Below are the code and all the weights of a small trained network. Each question names an input and a target symbol and asks about switching units off, where a switched-off unit gives its printed mean instead of its output.

import numpy as np


def w(rows, s, z=0):
    codes = np.array(rows[::2]) - 128.0
    scale = np.full(codes.shape[1], s)
    scale[-1] = z or s
    return codes * scale


def f(y):
    return y / 2 * (1 + np.tanh(0.7978845608 * (y + 0.044715 * y**3)))


def softmax(a):
    e = np.exp(a - a.max(-1, keepdims=True))
    return e / e.sum(-1, keepdims=True)


def log_softmax(a):
    a = a - a.max(-1, keepdims=True)
    return a - np.log(np.exp(a).sum(-1, keepdims=True))


def net(x, mask):
    ids = ['ΔΛΦαβγζ'.index(c) for c in x.split()]
    T = len(ids)
    res = E[ids] + P[:T]
    r = res
    for j in range(2):
        rows = slice(2 * j, 2 * j + 2)
        q, k, v = (r @ M[0][rows].T for M in (Q, K, V))
        z = softmax(np.where(np.tri(T) > 0, q @ k.T / 2**0.5, -1e9)) @ v
        o = O[0][rows]
        res = res + np.where(mask[j], z, o[:, -1]) @ o[:, :-1]
    y = f(res @ A[0][:, :-1].T + A[0][:, -1])
    res = res + np.where(mask[2:6], y, B[0][:, -1]) @ B[0][:, :-1]
    return log_softmax(res[-1] @ U[:, :-1].T + U[:, -1])


Q, K, V, O, A, B = {}, {}, {}, {}, {}, {}
E = w([
[155,106,159,135,187,121,79],'Δ',
[151,104,88,141,157,73,133],'Λ',
[252,163,133,129,159,114,121],'Φ',
[76,150,92,135,141,90,111],'α',
[118,116,104,218,47,147,71],'β',
[186,168,90,86,89,130,130],'γ',
[170,201,153,136,149,139,74],'ζ',
],0.026)
P = w([
[96,180,198,243,168,104,255],'0',
[119,105,89,129,144,83,117],'1',
[133,115,84,143,144,79,103],'2',
[140,116,83,160,147,64,106],'3',
[108,88,89,127,116,72,93],'4',
[143,126,64,196,144,74,95],'5',
[93,69,78,127,86,72,75],'6',
[162,147,65,199,153,65,96],'7',
],0.0089)
Q[0] = w([
[150,145,45,139,162,39,2],'H1',
[156,133,119,98,128,60,121],'H1',
[105,101,159,128,139,147,245],'H2',
[133,153,104,139,121,110,52],'H2',
],0.011)
K[0] = w([
[122,150,230,182,98,135,207],'H1',
[99,158,136,169,177,92,155],'H1',
[188,35,88,49,65,95,56],'H2',
[160,72,190,153,159,192,255],'H2',
],0.0093)
V[0] = w([
[33,154,64,3,125,137,200],'H1',
[187,222,61,108,39,232,161],'H1',
[131,13,96,154,107,80,29],'H2',
[190,111,55,128,186,141,240],'H2',
],0.008)
O[0] = w([
[120,78,30,86,80,86,2,4],'H1',
[138,83,179,156,52,28,83,141],'H1',
[164,97,92,227,134,91,170,34],'H2',
[158,56,150,97,147,15,180,180],'H2',
],0.0091,0.011)
A[0] = w([
[88,253,165,174,84,31,163,193],'N1',
[144,114,184,76,153,88,97,162],'N2',
[121,175,88,153,124,205,249,8],'N3',
[138,177,69,70,22,128,218,37],'N4',
],0.0069,0.0013)
B[0] = w([
[117,142,93,100,112,140,121,254],'N1',
[112,94,125,82,158,192,110,218],'N2',
[155,111,132,180,120,105,56,254],'N3',
[110,103,161,139,192,6,37,166],'N4',
],0.013,0.0096)
U = w([
[117,95,178,167,192,216,82,30],'Δ',
[182,85,77,143,127,115,230,248],'Λ',
[248,171,198,79,51,156,219,180],'Φ',
[63,198,41,103,138,179,121,254],'α',
[148,159,221,186,16,141,157,154],'β',
[162,156,186,111,78,90,76,40],'γ',
[133,254,202,78,76,211,100,68],'ζ',
],0.0073,0.0041)

Each question gives the input, a string of symbols that net reads in full, and the target symbol t.
The units are the heads (2 rows each of Q, K, V and O) and the neurons (one row each of A and B). Each row of codes is followed by its name. A weight is (code - 128) times the scale printed after its matrix; where a second scale follows, it is the last column's (O, A, B and U).
mask holds one flag per unit, heads first, then neurons. A switched-off unit (its flag False) gives its mean, the last column of its rows in O or B, instead of its output. The means were averaged over made-up inputs and are rounded, as every weight is.
A unit's drop is (log p(t) with every unit on - log p(t) with that unit switched off) / (log p(t) with every unit on - log p(t) with every unit switched off).
unit that matters most: the unit with the biggest drop
top k neurons: the k neurons with the biggest drops, biggest first
heads that matter: for each layer, one digit per head in row order, 1 if its drop is at least 0.15 and else 0, layers parted by /
drop when u is switched off: that unit's drop, to one decimal
input Δ ζ α Δ Δ Δ ζ, target Δ: unit that matters most : H1
input α α β γ γ α γ Λ, target α: heads that matter : 10
input β Λ Δ α Δ Δ Φ ζ, target β: top 2 neurons : N2, N3
input β α γ β α, target β: top 2 neurons : N2, N3
input γ Λ α α Δ ζ α, target γ: heads that matter : 10
input Λ γ γ, target Λ: heads that matter : 01
input Φ ζ ζ Δ, target Φ: top 2 neurons : N3, N4
input γ Λ Λ γ Φ Λ, target γ: heads that matter : 10
input Λ α α, target Λ: top 2 neurons : N2, N1
input Λ α Λ Φ, target Λ: heads that matter : 11
input β Δ ζ β Δ, target β: top 2 neurons : N2, N4
input Δ α Δ Δ Λ α, target Δ: drop when H2 is switched off : 0.2
input Λ γ β, target Λ: drop when H1 is switched off : 0.1
input γ α ζ γ Λ γ γ Λ, target γ: drop when N3 is switched off : -0.3
input Δ ζ Φ β γ, target Δ: drop when H1 is switched off : 0.9
input α γ ζ γ γ γ Δ, target α: top neuron : N3
